Each row is followed by its class.
[-112   73 -268  251  -87  -94  211   64   -7  -94   86 -109   70  338
  -71   10  286  280    1  116   38   61 -107  -94 -220  103  173  118
   33  266  -74  172   18 -103   68 -183  -45 -150  213  -69 -317 -121
  140]	Zamus
[  28  -72    6  288  260 -376 -403  -59 -375    8   34  -93 -150   53
  124 -164  -31  134 -204  -53 -168  361   53   87  117    8  181  -93
   11  -95   61  134  101   71 -185  -14   78 -110   86  136   38   -4
  -20]	Zamus
[ 202  293   53   12  263  -32   -9  -62  -99   29  -79 -165 -371   41
  431  -19  677 -276  -21  152  170  -15  159  -50 -184  204   31 -253
 -311   89   12   32   80 -353  216  -30  229 -131   -8  -16 -245  -92
   57]	Zamus
[ -67  121 -363  130  241  110   34  121   23 -167  162  109 -151 -327
   72 -200 -205  401  -19 -215   80    7   -6  382  118 -161 -156  -64
    8   17  120  145   25 -326  120 -243 -187  169 -187   70 -205  -55
 -125]	laka
[ 132   90   85  162  459 -319  164 -192 -326    6 -347  -16   47   81
  144  -53  363   31 -176 -184  -82   32  157  223  -29  185  -86  220
 -159    3 -154   -2  445 -199   79 -317  662 -188 -227  -55 -125 -106
 -256]	Vepi
[-151 -361  526  306  231 -477  -85 -188 -275   29  137   96  -48   82
   17 -224 -328  145  -58 -210  -94  216 -198 -176 -168 -128  137  199
  294 -111  147   79   68  203   72  -67  -89 -143  -80   23  160  -59
 -103]	tem
[ 176 -381  281 -367   29 -165   16 -297 -184   26 -365  -97  172  305
  157   84 -102 -225 -291 -294  297   73 -131  212  305 -359  -96  -12
 -154 -133  -27   24 -252  202 -502  -66  117  -40 -154   76  561  146
   72]	Vepi
[ -92  -87   48 -144  121 -224   26  133   -9  212  -87  306  110 -193
  -84  -19 -144   -5  360  162 -156   80  143  -37  102  154 -215   79
  136   22 -230  238  -39  224   74  200 -208   46  112 -142  292   68
   11]	mim
[-120  313  153  294 -181 -262  188 -147 -271 -125 -254  -12  -49  107
  639 -118 -102   22    6 -199 -139   81  -41 -179   64 -107  -65   10
   19 -333  331   93 -104 -324   97  125 -177 -110  157 -117 -542   29
 -185]	Vepi
[  19 -140  127 -150  -23 -193   74  119  265   83   44  253  140  374
  166    2 -277  160   90  -27  546 -218 -495 -105  -57 -131 -194 -153
   29 -223  190 -243  -86  -14   69 -171  203   80 -319    1  190   42
  262]	duve
[  76  300   38   15  -26 -202  134 -123  116  -35  -62    5  123 -119
   38  215  -12 -205 -247  141 -239  461  -68 -434  302 -262   -3 -241
 -424  -49 -191   21 -549   10  -42   45 -191   46   68 -340 -208   49
   32]	mim
[-181  207  148  286  266 -337 -306  163 -388  222  127  -52 -168 -264
   27 -136   13  -67 -115 -193 -165  301   81 -300  154 -157  172 -183
 -245  -72  -55  -57 -158 -170  -31   93 -290 -229   48   30  -90  -60
  141]	rodus
[   7 -162 -266  244  202 -127   21 -145 -131   64   18   85  359  744
 -400  320   23 -183    3 -187  312 -342  189 -126  113  -22  170   46
  258  285 -279 -368  -42  351  171 -140  144   -7  144   99  159  -16
   89]	Dabed
[ 119  219  213   34  164  -14   24 -252  202  -56 -305   78 -354 -155
  369 -222  295 -411   61 -245  124  367   69 -395  189 -228  -54 -478
 -164 -248  -85  -27   17  -46  -47  197  184   98  126 -374 -207  -73
 -257]	tem
[ -87   30 -177  250 -129    6  -38  251  138  -65  465  187  -43 -172
  161 -269 -239  367  -86  171   89 -126   74  212  190    5  -86  -34
  145  203  262  -13  374 -289  150  -99 -432   -6 -246  -89 -436  -95
  -22]	laka
[  24   93 -402  191 -586 -120  138  110   49 -121 -104  -36  104  336
 -435 -124 -204  -10  439 -344   38  -50  -66  -87  105  119 -128  233
  440   54 -483  119 -100  323  266  253 -134  280   15 -227  -45   98
  -71]	Zamus
[-275   21   56 -130  -46   73  119   60  -87  -72  181   -3  224 -376
   17   -8 -187  309  -37    6  -98  131 -119  -15   72   72  159 -192
 -287  -85   54   88  -74  -86 -232 -146  -66  -20  -37   97 -263   22
  -30]	saze
[  -9  -54  199  146  125  -61   88   48 -374  138  -16   91  225   19
   65    4 -283  -70 -102 -325  196   18  248 -343  111   31    5  -54
  143   -6 -119    1  116  -11   98  145 -424   67  -60 -120 -239  -83
 -239]	saze
[ 253 -277  367  -47  347 -165  -35 -150  134  -68   93   11   49 -338
  154 -143 -133  209  -27  200 -173   23 -171   -4 -267 -149 -208  344
  -97   24  461 -127  -12  -47  -43 -144  201  -82 -386  -34  144   18
 -316]	duve
[  42  -89  167  -17  102 -260 -101  -32  -85  -59  324 -159  117 -327
 -138 -154  -10 -117   31   89 -348 -229   23  -89  -34  -82  290   -3
 -146  548 -218   -1 -142  272   40  -12    0 -134 -369 -223  -12   47
  197]	tem
[ 163 -370  382 -259   59  -31  -43 -139  106   82  361  165   85 -197
 -185  -17 -218  -76 -141   20 -101 -303   25  -71 -100  231  -56  630
  111  239   19 -186  411   99 -122 -319 -103   52 -316   12  -22  -36
  -94]	duve
[-281   66 -226  412   48 -305    2  100  -13   91 -191   45  -99  168
 -168 -215  192   68  160   14  272   45  103  -41 -234   44  -19  -48
   54 -249  -42   75 -143 -161  161   23 -128  117  421   -7 -329 -123
 -135]	rodus
[-166  301  -54 -129  181   83  148    3 -165  103 -215   -2 -196 -127
  115  -84  333 -260   -6  -78  112  489  274 -258    7    8  -92 -132
 -223  -35 -159  -28  -11 -342   67  205  177  -50  170  -89 -483  -50
 -173]	duve
[  -9  114  251 -119  191 -191 -113  132  127  -74  220  -75   17 -412
  100   10 -161   -9  271 -121 -206    2  116  -33  249 -452    3 -289
 -238   39  103   97   89 -114  207  106  276  -13  -96  -57 -214   40
  171]	Dabed
[ 142  228 -249 -175    6   46  -33   21  163 -150    5 -132    7  -89
  152  140  136    3 -140  198  169 -110  -99 -149 -326  178  261  223
 -459   48   50  227 -184  -64  232 -385  -61    8  -28  197 -300   97
   54]	laka
[-113   26    5  339   39 -161 -293   28 -444  159  374  240  122 -226
  397  -21 -274  230 -152  -95  168 -254  -35  -90   67  365  -56   28
 -182   76   55 -417 -325 -272  -55 -372 -561 -168 -294   81 -359  -69
 -111]	vola
[ 258  284   89  182 -240  326 -371 -266 -202  228 -292   61  105  -19
  251   25  -94 -116 -282  -12  452  361  -40   32  674  208  -51 -340
 -297 -261   69 -201  -93 -332 -231  128 -166 -136 -435   51  178  -87
 -299]	laka
[ 335  185   73 -300 -243  205   35  -76  247 -390 -219   75  -91 -211
    0  174   93 -166   70 -306  -85 -135   87  307  303    6 -463 -251
  345  -34   80 -117  263  -70  -84  275   74  142   31 -142  -27   19
 -196]	laka
[  46 -494  171  159  162  160  291   19  200  -47 -157  163  130 -252
  300   -6 -427   50   10  219  607  -17   13  -45   53  113 -128  -31
  -54 -141   89 -135 -383 -105   -4 -332   -2  -45  -51 -135 -280  184
 -455]	Fese
[ 624  265  312 -113  408   16  -75 -190  -41  -14  -24   56 -317 -290
   26   16  -74 -505  268 -232 -338 -339  239  123  144  346 -379  -48
  146  253  199   98  411 -320  146  134  166   72 -176 -145  -38    7
 -110]	Zamus
[ 155  241  243 -121   21 -106 -270   35 -317  182  -18   75 -186  -87
   80 -243  296 -348   45 -167  183  149  139 -152  120  144  -80 -102
 -241 -146  -49   -2   59   63  -52  -20 -157  -65 -169  -57   40   29
   25]	tem
[ -65  -70 -592  161    3  -33   -4  213   22  181    2  341  122 -180
 -160 -167 -142  298  110  -48  303  322  360 -113  332  257  -27  -19
  247 -243  -60  244  283   24  -62  -93 -389  166  134  -89 -199 -129
  -43]	Vepi
[ 162 -287   83 -186   64  266 -408   34 -221  192   21  -66   74 -370
  264   37  -19 -138 -124  -91  220  -19   52  -88 -150  212   17  275
 -375 -233   -7  -12 -394 -123 -102 -248   99   44 -137  148    2  -68
 -346]	Zoz
[-307  480  312 -279  -13  -70  -12 -283 -210   11 -132 -296 -199 -646
  -25  128  206 -414  -60  230 -318  417  240 -423  -45  244  281   30
 -182  -62 -486 -138   14 -140  -40  198  137  -28  106 -159 -356  -91
 -203]	sir
[ -72  246 -112   69  -80   23  330 -172   34 -146 -440  141  -20  128
  380    0  108 -106  139  227  214 -126  103  -40  173  -64 -249   -5
  178   -4   72  -83   23  -54  -82   94   97  -89   91 -344 -278  -78
 -179]	saze
[-391   81  -28   60 -110  -90   -6  238   28   36  156   83  -68 -538
  331  -38  -45  -39  -79   30  -63  113  -12  -88  297 -250  140  142
 -107 -225 -229 -123   -3    8   98 -289  -48  -64 -125  -22 -101  -63
  225]	Dabed
[ 362  165  -63  212   10  132  -62  -65  -26  217 -198   60   79 -142
  212  153  250 -138   37  206  124 -146  145  -26  -77  332 -145  277
 -203 -257  -11 -140 -140 -105  -75 -335 -182  127   33  267  117   -1
  -27]	Dabed
[ -21 -576 -112 -118 -169  214  -81   95  -40  150   49 -136  415  274
  -93   63   85 -101  173  119  319   14   19 -323  -27  -63  159   52
  -22  226 -145 -131 -358  165   35  329  -43  -47   44    2   24   67
  -52]	mim
[-120  201  138  128   32  140  -11  195 -329  197  314   61  -28 -480
  125   21 -191  273 -374 -172   83  137   53 -124  116  155  160  385
 -165 -149  194 -162  170 -176  160 -222 -618 -152 -501  308 -228 -139
  -87]	tem
[-162 -210 -223 -227 -128   -8  148   35  330   74  183  -38  207  -55
 -119   14 -157  160  -30  279   70   33  -66   46  -12  -13   33  151
 -356  232 -280   80   58  134   89 -106  -13   16   44  154 -182   17
  224]	Vepi
[-147 -213 -111 -175 -126  365  227  -37 -167   79 -180 -153   24  338
  -17   47  170 -226   16  153   21  211  204 -207  262 -194   37    0
  136  -18 -200   69  -39 -298 -248  319 -137   64  363 -226  -93  110
  -46]	Zamus
[  31 -601  218  -71   86  184  477  -55   44  265 -113  157  225  122
   99  174 -204 -155  -38  -66  193  401  -41 -254  436  198 -102 -134
  105 -104  -65   29 -319  -33 -233  -21   87  -88  113 -402   -8   -9
 -204]	duve
[  44  228  255  264   75 -541  216  -15   40   -8  130  170   69  360
  244   98 -104  284 -375   69 -364   10 -176   54 -349  -49 -287 -234
 -137  -74  204   30  207 -354  279   75 -267  184 -151  -53   37   19
 -144]	saze
[ -14 -389 -133 -244 -111  -82  224  -59  -13   93  107  328   45 -195
  218  -73   65  181  -92  479  141    7  157 -125   29  326 -323  -89
  -27    6   87   65 -153  -15  -71   88 -520 -338   -1 -152  -44 -103
  -19]	Vepi
[ -39  326  196 -212  252  458  -49   95 -115   74 -272  241 -235 -899
  282  205 -177 -317  142  -92 -167  243   84  -24  355  236 -122 -330
 -146 -188 -226  108 -198 -130  -37   66   -9  206 -126 -362  -81   28
 -187]	sir
[  16  -62  319  206  168 -384  372 -183 -136  166  -44  236  116  676
 -192  116 -420  183 -239  202  203 -537  -53   35  -96 -232 -293  371
   16  -66 -288  -96  -86  326  118 -385 -231   19 -164  -13  344    9
   48]	duve
[ 154 -225 -322  146  303   19   -8   28  305   71  412  216  -30   96
 -189  -14  -82  195  185  186  293  106   13 -378  230  281  -27  -23
  189  279   39 -344 -381   37   90   24  -59  -61   95 -238 -324 -113
 -237]	tem
[   9  216    4 -219  -48  -45  145   41 -104   11 -124 -174   18 -372
  232  -51  234 -103 -160  -39 -107   45  147  219  117   66   54  199
 -188  -28 -156  145  457 -145  -76 -212  -27   32 -272  -10  -40   -9
   34]	Dabed
[-149  206 -336  216   55 -304  142 -161  -36   40  -68    5 -264  481
 -335   37  -12  -91 -108  520  480  -78  476 -262  170  -12  105  281
  172  120 -412  -80  122  144  238   28 -160  -39   62 -177 -302  -94
 -147]	vola
[ -55 -464  125 -266   -5 -250  185 -350 -102   27  -91 -242  274  376
  -94  263  -89  154   28   14   65 -278   83   66 -482 -241   48  121
  -17  209  130  132   -7   69  -65   39  325  -76 -102   88   36  -46
  146]	mim
[  94 -121  -75   30  175  109   56   57 -304 -184  418 -164  176  174
 -295  243 -216   54  232 -358 -333 -278  -39 -180  204  -61   -9    9
  398  356  102 -185  161   -2  181  157 -116  -66  -27  -79 -108  -10
   51]	vola
[-193  487 -124  450  115  133 -100  -88 -185   13  -29  346  -63 -189
  443  -27 -361  158 -182  -97  185  237 -139  -14  401   44  -65  -83
 -223 -239   32 -260  -67 -245  -56 -299 -311   67 -163  143 -259  -30
 -268]	Fese
[-255  143  239  299  240 -345  415  -12 -366  146 -322 -151  320   37
 -144  149 -373  -85  129 -191    4   34   69 -208  156  -12   70  255
  -30 -170 -307  220 -184  -15  382 -199 -147  -78  126 -238 -124   21
 -191]	Zamus
[-364   43   54  130 -136 -140  322 -141 -314  -65  106 -131  118  159
  -40  126 -145   49 -238  -19 -237 -179  -31 -217 -378 -383  113  329
 -189  107 -236  120   30  -86   -6 -245 -334  -71   47  143  -36  -32
   93]	rodus
[  57 -128   73  156  -33  -97  186  -32 -152  -51 -200  205  235  170
 -212  130 -425  212  118   51  -50 -228  -99  167 -103 -135 -238  284
  438   44  -97  161  134  105 -113   89  -82  205 -195   10  349  -14
  -25]	Dabed
[ 116  187 -275  166  192   64  -90  -90  -87  172 -223  -92   96  197
 -426  212  154    3 -176  155  152  346   84 -101  192  138  313 -119
 -207  -93 -188  229 -220  111  -42    4   96   84   84   65   31 -129
   26]	mim
[ 277  282 -138 -219  440  373 -268   23 -259  117 -308  -89 -445 -597
  124  -67  140 -258  143 -404 -248  643   65  -48  497  199  -62 -416
 -394 -268 -113  438   52 -448 -183  178  235 -113   79  -54   50   23
 -130]	Dabed
[-418 -136  108   18   62 -359  131 -257 -327  -70   44 -198   99   81
  460  -72 -168  -53 -264 -304  -99  127 -203   77 -118 -109   86 -294
  -50  194  416   12 -100 -364   24  255 -164 -408  -50    9   23 -142
 -265]	Zoz
[  46 -129  -38   48 -143  -54  287  -32  269   44   30  196  163  195
  113 -117 -385  313  131   22  396 -298 -241 -299   95   -8   35  268
  142 -115  105   -9 -191   43   53 -199 -234 -122 -106   14  -22  -16
   87]	Zoz
[ -14   78  192 -229  163  350 -213   68  116  188  176  142 -204 -123
 -433  151  -50 -200  -46  565  214 -103  134 -108  -45  352  -28   32
 -210  155 -261 -264  -51  -14 -296    1  -34  143   77  -51  -73   48
 -215]	duve
[-219 -219  -98  116  -49  362  216  134   37  134 -100  113  329 -149
  170  260  -25 -174 -175  664  412   99  110 -196  383   71  269  325
 -208   45 -483   13  -39  105 -140 -445 -184  -32   31  -66   -3   10
  -42]	Fese
[ -27  -47   94   80  171  462   33 -103  285  -31   58   78  -27 -277
 -496  249   61  -49  -61  203  230  339  127 -185   76   51  157  167
 -282  139 -175 -437  -64  260 -187 -255  152   75   52  134 -289   87
 -177]	Fese
[ -94 -331 -162  -87  117  119  194 -102 -107   55 -463  340 -170 -386
  455 -103   61 -116 -122   91  373  155  124   -4  290   97 -204  -80
 -121 -156 -230  196  -55 -101 -473 -137  209 -240  -43 -173 -117 -188
 -161]	duve
[ 278  280  -44  -75  163 -194  -45   -9 -168  -89 -303 -235 -100 -125
  188 -285  143 -565  269 -354  -50 -173  185  -49  -43   29   25 -142
   21  164 -230  273  472  148  278  239  424  107  -63  -21 -205  -56
   76]	sir
[  75   36 -191  -64  286 -288 -122 -258   -9  -84  135   99 -126 -257
   25   41  -34   56 -402   50   11  305  137   22  -53  239   25 -179
 -308  -75  240  114 -102 -130  121 -206 -236  -78  -10  216 -151  -38
 -211]	sir
[ 176   58 -166  371   16  190 -194  142 -444   68  173  -39   47 -273
  345 -109 -293  198  160 -326 -169 -162 -131  265  203  351 -110 -225
   -9   38 -141 -108  -64  -29   91 -161 -189  189 -407 -107 -182   46
  -17]	sir
[   2  -38  220 -414  -16  230   29 -313  119   24  171   99 -220  -83
  224  388 -173 -195 -151   70  231 -191 -122 -339   34  276   63  -74
 -138   58  153 -252 -335  -64 -180   96 -273 -109 -157  -79   54  -71
 -305]	tem
[   1  363 -147   68 -217   31  212  187 -180 -139  -31 -217  179   23
 -451   74   51 -226   56  139 -127 -389  332  164 -127  106   30   30
  -62  272 -251  264  232   19  109  -24 -155  -99  219  198  -75   96
   56]	tem
[ -88 -215  226  -23  387  126  355  -93   66  263   48   74  121  292
  -76  436 -133  166 -472  361  481  223   78 -101 -132  -51  158   24
  -25  -52  117 -269  119   23 -111 -296  -44  122 -223   66  258  -47
  -29]	Zamus
[ -48 -552  299 -222 -132 -119  213  -56   -3  -76  141  136  123 -144
   29  -78 -148 -191   29  543   52  -87  295 -496  -91  -71  -73   50
  425  154  -78 -126  336   25   54  268   92 -191 -195 -404 -161    4
  -41]	saze
[ -59  108 -468 -128  202   41  147   88   30   69  284 -113  -95  339
 -271   50   32   17  125  113  286 -198  196 -414   71  163  296  301
 -105 -100 -111  -42  -31  -42  113 -298   98  155  295  128 -637   23
   71]	duve
[   3  204 -320  143  104   63  104  164 -303  210 -425 -246  438  -52
 -436   64  109 -250  196  282  163 -212  525   -2   96  102  136   35
 -247  -28 -648  338   -6  255   54 -159   13  315  235 -182 -246   -8
   63]	saze
[-274 -345  145    8  311  -23  230   21    4   50 -127  176 -172 -703
  651 -108  -49  293 -147   17  105  156 -218  -33 -315   74   -1   71
 -448 -167 -127   78 -280 -265 -205 -431  256 -197 -241  -26 -162  -88
 -273]	tem
[-360 -174   -3   -5 -142 -419  209   19   97 -179 -255  -67 -250 -224
  -54 -500 -156 -173  543 -289 -100  -28   34   50  190 -428  -83   99
  421  -41 -201  396  179  128  202  311  297 -108  167 -307 -201  -63
  116]	tem
[  56  -83   -4   -3  343   33 -159  -56 -377  116 -144 -522  225  366
  -94  -51  239 -523  159  150  397 -115  440 -261  245 -366  400  -91
 -367  270 -264 -202  -87  153 -261   63  445 -145  210  177  -66  186
   18]	vola
[  71 -410  160   41 -261  -71  -78  -76  175   80  100  154  168 -139
   62  -55 -361  -66  237  218  232  -57   22 -320   76   -6 -117   59
  302    2   74   -1 -108  335  -92  112 -234  -21   78 -207  -96 -158
   36]	tem
[-133  -66  139  -87 -321 -160  130  -80  133  -81  230  127    1 -228
  -88  -52  164   41 -105  317 -230  221   95   56  170  305  -47  428
 -319   83 -349    4    9  259 -121 -228 -113    2   36 -110 -377   59
 -257]	Zoz
[-325  218   -7 -135 -180 -195  470  158 -315  144  155  150  140  185
 -125  454   12  234 -292   79 -112  -81   13 -145  -34  316  -27  398
   -1 -261 -378   62  -35   72   80 -300 -622  119    6  -78   28  -96
   21]	Zoz
[-349   92 -456   72  -23   49  422   28  -62   22  -32  153  -92  256
  405   96  363  197   39  418  380 -228 -107 -320 -298  113   63  533
 -110  -59   37 -112 -435 -268   47 -296 -198 -109   29  -52 -330 -141
 -154]	Dabed
[ -15   53 -438  -62  232 -114   84   87    9   98 -131  294 -363 -238
  207 -145  341  161 -185  115  -58  282  134  218  206  425 -144 -145
 -199  -36  -76  205   66 -188 -159 -122   31  -83 -131 -358 -258  -81
 -130]	mim
[ 293  327  553   18  319   19 -292  108 -165  -79  562   82 -319 -354
 -300   18   -7 -150  -59  -15 -334  -20  120  -79  160  136  -56  204
   32  128  258 -287  119  -74  157  -66  106  -92 -294  127 -131   -8
 -145]	vola
[ 110  147  221  142  306 -554   47 -115 -255  183 -240   80  376  369
 -144 -124 -330  139 -109  -16  324  -34 -198  -69  229  132  -53  233
 -189 -194 -293  -90   -3  238   -9 -219 -171  149 -108  115  -54   64
  -45]	Zamus
[ 178 -102 -135 -138 -159 -249   43 -428  -33   25 -427  236  -34  527
   69  -19   23 -147   21   92  351  -27  129 -131   63    9 -401 -117
  -17  -42 -190  253  187  -67 -203  408 -219  178  154 -152 -215 -129
 -164]	tem
[  34  179  -59    7 -142 -162  100 -258 -326  151 -514   99  -31  211
  405  -28  301 -482   13 -121  249  323  112 -172  432   56 -123  -39
 -323  -48 -312  103   65  -36 -210  158   50 -107  -89 -168 -183  -42
  -28]	Dabed
[ -91  -36 -104 -279 -245  243  140 -226  -52  -45 -399 -113 -247 -220
  517 -183  261 -245  362  146  125  263  -34  -90 -195  301 -226 -409
   21 -152  232   67 -109 -486  -71  404  478 -167    9 -416 -400  -59
 -212]	Zoz
[ 221  -15  388  -90  148   12 -126 -339   76   48  140  131   66 -319
  162  194  -56 -214 -166  269  132  -37   42 -108  228  188  102  188
 -193  212  136 -314 -106  258  -73 -335 -233  -51 -419 -102  -18   50
    6]	duve
[ 118  -82 -566   15  153  167 -149  157 -101  244  107   -1  139  430
 -279  112  -15  -56   25  239  573  -82  119 -382  369 -278  235  214
 -267    2 -488 -143 -165  362 -230 -254  -26  350 -228   -8  131   37
  227]	laka
[ -61 -106 -155  138  -61  -67   51  -28  -93  -13  200  240  210  374
  -65 -103   11  375 -106 -337    5 -122 -444  146   -7  192  -33   39
  110   -8   25 -154 -262   55 -239 -320 -351  195   15   85  -28   -3
  132]	duve
[ 101  112  -80   99  330 -368 -130  287  282  -45  248  126 -195 -365
   64 -249 -414  180  249  -20 -167 -298  -76    5   62 -228   48   35
 -154   47  128  344 -277  -73  250  -18   74  104  -15  166 -324   43
  236]	mim
[-179  168  480  288  354 -412  320 -136  123  109  -19  158  -73  164
   47  -97 -470  496 -125    7  137  140 -282  146 -292 -232 -173  119
  -67 -153  120  -43 -150  177  164 -232 -219  144 -161   94  232   12
 -167]	saze
[-177  145  147  -23 -110 -350  106 -258   13  -33  195  -83  -50  218
 -386  -75 -118 -153  152  -59  -52  -44   76 -173  -85 -104  111   57
  116  287  -64  -79  226  371   90  220    8 -114    5  136   -9  -68
  113]	mim
[ -19  102  -56  -18 -253 -202 -235  199  -55 -146   81  183 -103 -468
  346 -284  -67  -10   21  -73  -38 -239  110  297  -56  193 -130   45
 -117  -12  -98  171 -240   25  141 -202 -225   63  -41   58 -362  116
  -10]	sir
[ 184  -17  195  -73  -13   52  115  -71 -357  -58 -116 -134   20   16
  634  236  235  -79 -204 -323   73  -22   59 -244  -51 -434   36  -10
 -236 -174  260   60 -177 -258 -166 -166   28 -258 -342   -6  284   -2
  -50]	Dabed
[ -25   72 -136   82  151  133 -265  393 -263  -17  172  -37 -207 -208
   76   31 -213  230  197 -210 -225 -143 -197   51  284   14   97  227
 -184   15  216   67  -96 -323  122   49  189 -382 -174  330  -81  118
   80]	sir
[-167 -218  390   46   98 -467  -87 -284  -56  154 -193 -150   33 -289
  -74 -384 -245  -25   20  -37 -119  290  146   87   58  -66   -4  -79
  -75   41  -93  109  120   16    1   45   20 -241   64 -224 -194   29
   47]	Zamus
[ 100 -390  312   57 -227 -282 -157 -144  302 -175  371  -56 -164 -442
  358 -196    5   72 -139 -246  -27 -118 -182   15 -524  -13 -179 -314
 -345   -7  273  -77 -532 -189  515   45   10 -109 -371  -49 -245 -131
 -345]	Fese
